Below is a small trained network, with its code and all its weights. Each question gives an input and a class and asks what happens when units are switched off, that is, made to give their printed mean instead of their output.

import numpy as np


def w(rows, s, z=0):
    codes = np.array(rows[::2]) - 128.0
    scale = np.full(codes.shape[1], s)
    scale[-1] = z or s
    return codes * scale


def f(y):
    return y / 2 * (1 + np.tanh(0.7978845608 * (y + 0.044715 * y**3)))


def log_softmax(a):
    a = a - a.max(-1, keepdims=True)
    return a - np.log(np.exp(a).sum(-1, keepdims=True))


def net(x, mask):
    res = np.array(x, float).reshape(1, 6) / 4 @ E
    y = f(res @ A[0][:, :-1].T + A[0][:, -1])
    res = res + np.where(mask, y, B[0][:, -1]) @ B[0][:, :-1]
    return log_softmax(res[-1] @ U[:, :-1].T + U[:, -1])


A, B = {}, {}
E = w([
[135,229,121,169,142,141,179,79],'x0',
[127,95,91,24,141,201,68,25],'x1',
[132,136,180,67,38,103,145,215],'x2',
[185,113,175,86,111,164,138,55],'x3',
[64,180,61,21,76,98,136,185],'x4',
[104,118,107,133,4,103,143,2],'x5',
],0.0083)
A[0] = w([
[133,113,103,77,50,170,127,86,122],'N0',
[116,160,127,142,111,78,173,178,210],'N1',
[107,84,97,116,127,155,82,102,16],'N2',
[134,83,135,87,131,117,98,166,64],'N3',
[151,96,143,192,140,78,124,175,254],'N4',
[123,124,127,162,173,158,116,91,195],'N5',
[171,159,129,176,135,123,175,66,204],'N6',
[183,77,183,102,161,151,91,156,145],'N7',
[121,97,129,107,10,96,120,85,213],'N8',
],0.012,0.0029)
B[0] = w([
[63,37,211,164,85,110,134,191,229],'N0',
[65,165,132,154,108,97,218,235,220],'N1',
[105,135,91,145,185,92,54,137,170],'N2',
[181,140,149,111,79,216,113,77,174],'N3',
[127,79,228,174,84,146,179,138,223],'N4',
[148,2,96,135,165,151,145,78,194],'N5',
[168,59,151,92,95,212,180,100,207],'N6',
[158,67,163,132,59,184,161,98,210],'N7',
[47,68,177,186,79,63,159,216,250],'N8',
],0.0086,0.011)
U = w([
[178,193,139,136,112,72,119,62,37],'0',
[202,181,131,160,107,47,90,78,12],'1',
[177,198,162,161,121,19,82,44,1],'2',
[97,156,70,83,152,123,41,96,77],'3',
[129,109,33,159,248,120,114,72,140],'4',
[87,116,187,191,89,67,165,205,164],'5',
[177,94,165,136,111,234,159,47,183],'6',
[126,254,87,53,91,132,170,161,166],'7',
],0.0096,0.0053)

Each question gives the input, the list of numbers given to net, and the class t.
The units are the neurons (one row each of A and B). Each row of codes is followed by its name. A weight is (code - 128) times the scale printed after its matrix; where a second scale follows, it is the last column's (A, B and U).
mask holds one flag per neuron, in row order. A switched-off neuron (its flag False) gives its mean, the last column of its row in B, instead of its output. The means were averaged over made-up inputs and are rounded, as every weight is.
A unit's drop is (log p(t) with every unit on - log p(t) with that unit switched off) / (log p(t) with every unit on - log p(t) with every unit switched off).
The circuit of an input: a set's keep is (log p(t) with only the set's units on - log p(t) with every unit switched off) / (log p(t) with every unit on - log p(t) with every unit switched off). Starting from all 9 units, units are removed one at a time, each time the one whose removal leaves the highest keep (on an exact tie, the one counted first), for as long as the keep stays at least 0.8.
circuit, biggest first: the units of the circuit, biggest drop first
top k neurons: the k neurons with the biggest drops, biggest first
drop of u: that unit's drop, to one decimal
input [5,2,3,-6,2,-3], class 7: top 2 neurons -> [N8 N0]
input [2,-5,6,4,-8,-1], class 6: circuit, biggest first -> [N8 N6]
input [-3,4,0,-3,5,-7], class 3: circuit, biggest first -> [N4 N8]
input [-1,2,-5,-8,-7,7], class 6: circuit, biggest first -> [N6]
input [-4,-7,1,7,-5,-2], class 6: circuit, biggest first -> [N8 N7]
input [8,5,8,7,6,-7], class 7: top 2 neurons -> [N8 N4]
input [-6,-7,0,7,-4,-2], class 6: circuit, biggest first -> [N8 N7]
input [0,-4,-4,6,-1,5], class 6: top 2 neurons -> [N6 N1]
input [2,-2,3,7,-2,1], class 6: top 3 neurons -> [N1 N6 N0]
input [2,8,-8,-5,6,8], class 5: top 2 neurons -> [N0 N8]
input [3,4,-2,6,8,-6], class 3: drop of N8 -> 0.1
input [-3,2,2,6,7,-7], class 6: drop of N0 -> 0.0
input [2,7,0,-2,0,0], class 4: drop of N7 -> 0.1
input [-6,3,8,7,-7,4], class 5: circuit, biggest first -> [N8]
input [-1,-1,-2,5,-2,2], class 6: drop of N1 -> 0.2
